Below are the code and all the weights of a small trained network. Each question names an input and a target symbol and asks about switching units off, where a switched-off unit gives its printed mean instead of its output.

import numpy as np


def w(rows, s, z=0):
    codes = np.array(rows[::2]) - 128.0
    scale = np.full(codes.shape[1], s)
    scale[-1] = z or s
    return codes * scale


def norm(h):
    return h / np.sqrt((h * h).mean(-1, keepdims=True) + 1e-5)


def f(y):
    return y / 2 * (1 + np.tanh(0.7978845608 * (y + 0.044715 * y**3)))


def softmax(a):
    e = np.exp(a - a.max(-1, keepdims=True))
    return e / e.sum(-1, keepdims=True)


def log_softmax(a):
    a = a - a.max(-1, keepdims=True)
    return a - np.log(np.exp(a).sum(-1, keepdims=True))


def net(x, mask):
    ids = ['ΓΔΘΞΨαβεζημτφ'.index(c) for c in x.split()]
    T = len(ids)
    res = E[ids] + P[:T]
    u = 0
    for l in range(2):
        r = norm(res)
        for j in range(2):
            rows = slice(3 * j, 3 * j + 3)
            q, k, v = (r @ M[l][rows].T for M in (Q, K, V))
            z = softmax(np.where(np.tri(T) > 0, q @ k.T / 3**0.5, -1e9)) @ v
            o = O[l][rows]
            res = res + np.where(mask[u + j], z, o[:, -1]) @ o[:, :-1]
        u += 2
        y = f(norm(res) @ A[l][:, :-1].T + A[l][:, -1])
        res = res + np.where(mask[u : u + 4], y, B[l][:, -1]) @ B[l][:, :-1]
        u += 4
    return log_softmax(norm(res)[-1] @ U[:, :-1].T + U[:, -1])


Q, K, V, O, A, B = {}, {}, {}, {}, {}, {}
E = w([
[138,160,110,131,117,135,126,112,140,110],'Γ',
[126,139,112,104,140,116,103,126,80,139],'Δ',
[129,140,97,105,145,118,119,145,151,130],'Θ',
[131,103,132,120,156,115,129,137,132,128],'Ξ',
[156,136,116,118,126,120,132,102,141,130],'Ψ',
[119,123,127,117,136,134,138,151,129,104],'α',
[135,141,141,140,132,141,136,118,185,100],'β',
[108,145,117,144,149,123,104,142,143,112],'ε',
[55,141,235,3,232,113,47,105,160,124],'ζ',
[154,135,119,135,131,149,129,146,158,109],'η',
[141,139,127,142,131,120,111,91,128,124],'μ',
[139,127,146,136,125,136,138,110,125,110],'τ',
[120,138,120,117,138,110,136,103,138,121],'φ',
],0.019)
P = w([
[125,76,105,143,83,50,144,138,102,60],'0',
[99,80,98,110,117,136,112,101,111,95],'1',
[85,49,31,127,85,132,165,93,115,101],'2',
[159,131,126,136,191,89,179,139,79,70],'3',
[135,202,165,192,128,52,194,189,80,155],'4',
[95,81,62,106,158,194,159,55,142,118],'5',
[87,147,179,111,104,140,72,118,134,119],'6',
[109,201,121,202,156,152,220,141,86,202],'7',
[196,158,170,105,228,82,135,154,82,26],'8',
[106,221,232,131,104,99,103,142,100,166],'9',
[71,91,90,72,164,236,109,64,127,149],'10',
[139,213,142,106,133,97,61,122,60,2],'11',
[205,245,121,172,211,157,162,180,19,170],'12',
],0.0078)
Q[0] = w([
[102,62,135,121,1,119,72,136,153,140],'0.h0',
[167,188,184,213,101,73,222,202,106,250],'0.h0',
[132,219,203,143,96,78,72,162,97,90],'0.h0',
[148,163,91,131,247,194,233,122,94,117],'0.h1',
[144,242,205,176,145,57,149,187,114,178],'0.h1',
[129,181,143,51,173,161,52,82,128,19],'0.h1',
],0.0093)
K[0] = w([
[150,109,96,201,96,23,194,169,111,113],'0.h0',
[69,68,61,154,114,181,165,105,138,172],'0.h0',
[97,155,148,182,64,159,148,152,124,247],'0.h0',
[120,117,141,66,177,193,64,89,142,106],'0.h1',
[41,109,105,157,87,219,158,111,143,241],'0.h1',
[142,185,198,108,143,132,108,146,123,152],'0.h1',
],0.011)
V[0] = w([
[170,127,146,161,51,234,49,191,40,125],'0.h0',
[1,90,170,131,192,116,114,167,122,102],'0.h0',
[32,219,65,163,130,137,126,137,112,43],'0.h0',
[101,98,205,181,102,120,171,72,80,83],'0.h1',
[127,152,145,9,33,184,252,160,128,106],'0.h1',
[154,80,144,156,155,144,157,222,147,136],'0.h1',
],0.0077)
O[0] = w([
[46,138,83,184,179,146,150,118,180,177,1],'0.h0',
[50,166,185,130,42,169,158,145,79,102,140],'0.h0',
[148,121,80,168,82,254,36,129,60,101,254],'0.h0',
[189,161,139,94,165,245,211,186,116,199,159],'0.h1',
[85,8,193,120,181,184,162,51,88,109,125],'0.h1',
[87,175,94,141,144,89,209,107,101,75,61],'0.h1',
],0.0091,0.0061)
A[0] = w([
[206,121,175,152,140,144,157,63,23,193,254],'0.n0',
[177,135,54,213,195,90,171,65,74,86,155],'0.n1',
[222,156,123,125,126,106,145,143,159,128,80],'0.n2',
[3,133,208,69,144,85,112,137,193,177,107],'0.n3',
],0.0045,0.0037)
B[0] = w([
[134,225,30,79,183,159,114,145,170,18,255],'0.n0',
[42,156,129,40,226,144,138,181,216,1,159],'0.n1',
[77,136,136,103,30,9,110,241,79,166,135],'0.n2',
[115,22,221,27,117,226,171,57,177,204,119],'0.n3',
],0.0056,0.0055)
Q[1] = w([
[183,22,103,32,114,111,254,97,72,90],'1.h0',
[181,159,200,185,191,64,130,103,17,146],'1.h0',
[224,145,228,189,112,126,126,93,185,253],'1.h0',
[158,48,197,178,80,84,141,214,79,163],'1.h1',
[112,21,89,138,46,133,205,66,125,250],'1.h1',
[60,43,78,195,71,70,214,184,177,196],'1.h1',
],0.0056)
K[1] = w([
[143,88,166,169,115,127,154,177,197,87],'1.h0',
[78,104,47,108,52,163,154,72,178,167],'1.h0',
[163,129,24,163,103,96,184,69,96,143],'1.h0',
[164,195,89,137,134,136,121,118,126,52],'1.h1',
[146,118,3,195,89,179,164,146,132,119],'1.h1',
[168,110,55,195,117,98,181,167,112,90],'1.h1',
],0.0078)
V[1] = w([
[96,127,205,190,74,130,108,127,253,144],'1.h0',
[70,147,59,63,170,93,80,147,15,181],'1.h0',
[84,78,167,46,79,119,143,47,145,208],'1.h0',
[162,61,50,211,34,135,189,112,142,172],'1.h1',
[210,170,44,171,126,181,133,128,124,27],'1.h1',
[20,110,210,9,122,205,59,124,200,151],'1.h1',
],0.0059)
O[1] = w([
[152,151,114,97,133,185,48,191,170,49,37],'1.h0',
[177,74,176,155,48,105,234,6,107,212,138],'1.h0',
[229,95,181,41,86,186,150,133,139,121,40],'1.h0',
[165,164,217,240,215,112,75,174,83,81,2],'1.h1',
[68,134,173,96,172,77,110,101,145,196,200],'1.h1',
[114,180,88,83,1,202,60,117,130,112,230],'1.h1',
],0.0074,0.0078)
A[1] = w([
[95,102,105,111,77,165,139,66,107,71,184],'1.n0',
[85,191,122,54,157,90,90,104,66,123,96],'1.n1',
[112,96,98,129,138,162,57,112,137,178,10],'1.n2',
[167,96,163,72,2,186,77,176,94,106,27],'1.n3',
],0.0085,0.0011)
B[1] = w([
[143,90,168,161,132,90,98,215,75,130,216],'1.n0',
[178,95,164,139,102,165,160,183,189,93,216],'1.n1',
[202,114,156,202,146,138,180,92,116,71,174],'1.n2',
[92,195,142,28,93,166,120,2,166,131,254],'1.n3',
],0.0096,0.0092)
U = w([
[180,52,135,70,145,52,126,119,181,157,194],'Γ',
[125,63,158,157,71,39,75,122,106,55,26],'Δ',
[96,107,148,219,80,98,192,50,139,195,167],'Θ',
[199,119,167,124,130,172,155,230,168,37,1],'Ξ',
[115,174,134,111,191,206,212,145,119,193,95],'Ψ',
[143,162,169,156,75,72,254,152,126,105,195],'α',
[27,143,75,121,184,96,138,107,159,69,166],'β',
[154,128,196,53,95,162,121,56,123,124,251],'ε',
[86,214,16,154,67,139,87,133,87,89,110],'ζ',
[167,172,94,152,124,110,85,218,153,197,153],'η',
[119,110,155,131,110,131,132,137,141,131,72],'μ',
[57,97,177,154,126,172,175,148,22,101,66],'τ',
[180,74,113,178,177,185,67,75,107,97,106],'φ',
],0.0071,0.0016)

Each question gives the input, a string of symbols that net reads in full, and the target symbol t.
The units are the heads (3 rows each of Q, K, V and O) and the neurons (one row each of A and B). Each row of codes is followed by its name. A weight is (code - 128) times the scale printed after its matrix; where a second scale follows, it is the last column's (O, A, B and U).
mask holds one flag per unit, layer by layer, with each layer's heads first. A switched-off unit (its flag False) gives its mean, the last column of its rows in O or B, instead of its output. The means were averaged over made-up inputs and are rounded, as every weight is.
A unit's drop is (log p(t) with every unit on - log p(t) with that unit switched off) / (log p(t) with every unit on - log p(t) with every unit switched off).
The circuit of an input: a set's keep is (log p(t) with only the set's units on - log p(t) with every unit switched off) / (log p(t) with every unit on - log p(t) with every unit switched off). Starting from all 12 units, units are removed one at a time, each time the one whose removal leaves the highest keep (on an exact tie, the one counted first), for as long as the keep stays at least 0.8.
circuit, biggest first: the units of the circuit, biggest drop first
unit that matters most: the unit with the biggest drop
k most important neurons: the k neurons with the biggest drops, biggest first
top k neurons in layer l: the k neurons of layer l with the biggest drops, biggest first
heads that matter: for each layer, one digit per head in row order, 1 if its drop is at least 0.15 and else 0, layers parted by /
input Θ η μ Δ Γ Ξ β μ Δ, target Ξ: circuit, biggest first -> 1.n1, 1.h1, 0.h0
input η Γ η Γ α β η α η α Γ Ψ, target τ: 2 most important neurons -> 1.n3, 1.n0
input Γ Θ β φ φ φ η ε η, target β: circuit, biggest first -> 0.h0, 0.h1
input β Ξ ε Δ ε τ η Γ Γ η, target φ: heads that matter -> 10 / 00
input Δ η Θ, target Θ: circuit, biggest first -> 1.h0, 0.h0, 1.h1
input τ Θ η ε μ φ Δ Γ η, target Θ: circuit, biggest first -> 0.h0, 0.n0, 1.h0
input β Ψ β ε Γ ε Δ, target φ: unit that matters most -> 0.h0
input Γ φ τ, target φ: circuit, biggest first -> 0.h0, 1.h1
input Ξ η Ψ ε Γ Θ α α τ, target τ: circuit, biggest first -> 0.h0, 0.h1, 1.h1
input Θ β Δ Δ μ Δ α Γ Ψ ε Ψ, target Γ: circuit, biggest first -> 0.h0, 1.n3
input μ η Θ Θ φ Θ η Γ Γ η Γ Γ α, target φ: heads that matter -> 11 / 00
input β τ η ε, target Ψ: heads that matter -> 01 / 00
input Θ φ ε α α μ τ Γ Ψ, target Ψ: circuit, biggest first -> 0.h1, 0.h0
input Θ ε Ξ α Ξ μ η β β α η η, target τ: unit that matters most -> 0.h1
input Θ Δ τ Ψ Δ φ η, target Θ: circuit, biggest first -> 0.h0, 1.h0
input α τ α Ψ η Γ η φ Ψ α Δ, target Γ: top 2 neurons in layer 1 -> 1.n3, 1.n1
input ε η Ψ Γ Γ Θ Θ τ Δ Γ Γ ε, target φ: circuit, biggest first -> 0.h0, 0.h1, 1.n2
input Γ μ μ Ψ μ, target η: heads that matter -> 01 / 01
input τ η μ Θ φ ε Γ τ, target ζ: heads that matter -> 11 / 00
input Δ φ ε, target Θ: heads that matter -> 00 / 10
input Ψ β η Γ Ψ η Ψ Γ ε φ, target φ: heads that matter -> 10 / 00
input Θ Δ Δ φ, target Θ: unit that matters most -> 0.h0
input β φ ε Γ ε Γ φ ε η Δ φ, target β: heads that matter -> 11 / 00
input Γ Ψ φ Ψ η Γ, target Γ: circuit, biggest first -> 0.h0, 1.h1
